Below is a small trained network, with its code and all its weights. Each question gives an input and a class and asks what happens when units are switched off, that is, made to give their printed mean instead of their output.

import numpy as np


def w(rows, s, z=0):
    codes = np.array(rows[::2]) - 128.0
    scale = np.full(codes.shape[1], s)
    scale[-1] = z or s
    return codes * scale


def norm(h):
    return h / np.sqrt((h * h).mean(-1, keepdims=True) + 1e-5)


def f(y):
    return y / 2 * (1 + np.tanh(0.7978845608 * (y + 0.044715 * y**3)))


def log_softmax(a):
    a = a - a.max(-1, keepdims=True)
    return a - np.log(np.exp(a).sum(-1, keepdims=True))


def net(x, mask):
    res = np.array(x, float).reshape(1, 7) / 4 @ E
    u = 0
    for l in range(4):
        y = f(norm(res) @ A[l][:, :-1].T + A[l][:, -1])
        res = res + np.where(mask[u : u + 6], y, B[l][:, -1]) @ B[l][:, :-1]
        u += 6
    return log_softmax(norm(res)[-1] @ U[:, :-1].T + U[:, -1])


A, B = {}, {}
E = w([
[107,145,122,115,129],'x0',
[220,160,83,64,159],'x1',
[106,2,145,37,171],'x2',
[114,136,124,120,127],'x3',
[114,139,100,153,241],'x4',
[127,127,127,127,128],'x5',
[135,121,128,131,128],'x6',
],0.0074)
A[0] = w([
[35,159,72,86,159,55],'L0N0',
[118,145,123,139,246,72],'L0N1',
[1,87,183,169,76,47],'L0N2',
[122,143,156,29,9,1],'L0N3',
[168,106,93,104,27,216],'L0N4',
[180,136,75,45,78,40],'L0N5',
],0.0059,0.0036)
B[0] = w([
[102,149,133,136,115,116],'L0N0',
[140,212,255,150,157,169],'L0N1',
[86,111,185,164,116,208],'L0N2',
[132,105,158,93,90,167],'L0N3',
[54,245,221,118,72,252],'L0N4',
[200,102,184,122,127,154],'L0N5',
],0.0079,0.0031)
A[1] = w([
[66,155,134,120,126,44],'L1N0',
[126,57,134,203,149,214],'L1N1',
[156,178,101,132,107,169],'L1N2',
[109,70,171,2,145,35],'L1N3',
[181,130,31,50,90,7],'L1N4',
[77,36,176,67,170,57],'L1N5',
],0.0075,0.0019)
B[1] = w([
[185,96,152,160,100,141],'L1N0',
[34,195,157,127,102,186],'L1N1',
[36,188,93,110,91,183],'L1N2',
[181,76,3,178,57,246],'L1N3',
[91,151,176,55,206,139],'L1N4',
[132,108,35,183,87,253],'L1N5',
],0.0066,0.0031)
A[2] = w([
[82,114,196,136,78,142],'L2N0',
[92,106,84,172,250,134],'L2N1',
[227,172,114,31,141,141],'L2N2',
[96,164,137,116,254,81],'L2N3',
[163,119,138,125,48,3],'L2N4',
[96,94,157,38,56,119],'L2N5',
],0.0098,0.0038)
B[2] = w([
[140,135,115,96,219,248],'L2N0',
[168,152,199,56,42,234],'L2N1',
[10,99,169,232,199,253],'L2N2',
[159,177,163,124,104,205],'L2N3',
[162,125,167,111,129,157],'L2N4',
[167,175,170,126,112,224],'L2N5',
],0.012,0.0044)
A[3] = w([
[117,167,71,168,54,117],'L3N0',
[30,75,168,172,201,69],'L3N1',
[160,255,58,203,114,230],'L3N2',
[73,125,155,125,59,206],'L3N3',
[196,138,212,71,141,63],'L3N4',
[169,40,73,78,122,2],'L3N5',
],0.0092,0.0022)
B[3] = w([
[141,96,71,118,196,161],'L3N0',
[108,163,110,161,213,228],'L3N1',
[135,1,97,70,85,254],'L3N2',
[208,167,93,149,208,217],'L3N3',
[231,135,125,91,78,213],'L3N4',
[91,97,47,97,105,159],'L3N5',
],0.0085,0.0056)
U = w([
[228,238,244,70,63,154],'0',
[67,195,175,186,237,252],'1',
[136,86,12,93,79,2],'2',
],0.011,0.00069)

Each question gives the input, the list of numbers given to net, and the class t.
The units are the neurons (one row each of A and B). Each row of codes is followed by its name. A weight is (code - 128) times the scale printed after its matrix; where a second scale follows, it is the last column's (A, B and U).
mask holds one flag per neuron, layer by layer. A switched-off neuron (its flag False) gives its mean, the last column of its row in B, instead of its output. The means were averaged over made-up inputs and are rounded, as every weight is.
A unit's drop is (log p(t) with every unit on - log p(t) with that unit switched off) / (log p(t) with every unit on - log p(t) with every unit switched off).
The circuit of an input: a set's keep is (log p(t) with only the set's units on - log p(t) with every unit switched off) / (log p(t) with every unit on - log p(t) with every unit switched off). Starting from the 12 units with the biggest drops (on a tie, the unit counted first), units are removed one at a time, each time the one whose removal leaves the highest keep (on an exact tie, the one counted first), for as long as the keep stays at least 0.8.
circuit, biggest first: the units of the circuit, biggest drop first
unit that matters most: the unit with the biggest drop
top k neurons: the k neurons with the biggest drops, biggest first
top k neurons in layer l: the k neurons of layer l with the biggest drops, biggest first
drop when u is switched off: that unit's drop, to one decimal
input [-7,2,-6,3,5,-5,0], class 2: circuit, biggest first => (L3N2)
input [-5,-5,-6,0,8,-6,4], class 0: top 2 neurons => (L2N1, L2N2)
input [6,7,-7,7,-4,0,1], class 1: top 2 neurons => (L2N2, L1N3)
input [-2,-3,2,0,3,-4,5], class 0: top 3 neurons => (L2N1, L2N2, L0N4)
input [1,2,6,-4,5,7,4], class 2: top 2 neurons => (L1N3, L1N5)
input [2,5,-5,4,2,-7,4], class 1: top 4 neurons => (L2N2, L1N5, L1N3, L0N2)
input [0,-2,3,6,2,3,-7], class 2: top 2 neurons => (L0N4, L1N5)
input [-1,-5,6,7,2,6,-8], class 2: top 3 neurons in layer 1 => (L1N5, L1N3, L1N2)
input [-4,-8,-1,4,-6,-6,-1], class 1: top 2 neurons => (L2N1, L0N2)
input [-6,6,6,7,1,0,2], class 1: top 2 neurons => (L2N2, L0N2)
input [8,1,-7,-3,7,0,-8], class 0: top 2 neurons in layer 2 => (L2N1, L2N3)
input [-3,-6,5,3,-5,4,-5], class 1: top 2 neurons => (L2N1, L0N2)
input [8,-2,-4,4,2,-7,-4], class 2: top 2 neurons => (L2N2, L3N2)
input [-7,-8,-2,5,-5,6,-2], class 1: unit that matters most => L2N1
input [8,4,6,3,5,3,8], class 2: top 3 neurons in layer 1 => (L1N3, L1N5, L1N1)
input [5,-3,7,1,1,4,1], class 2: drop when L2N2 is switched off => 0.1
input [2,6,-4,0,3,-5,-5], class 1: drop when L2N2 is switched off => 4.4
input [-5,8,-7,-2,4,-5,-3], class 1: drop when L1N3 is switched off => 0.3
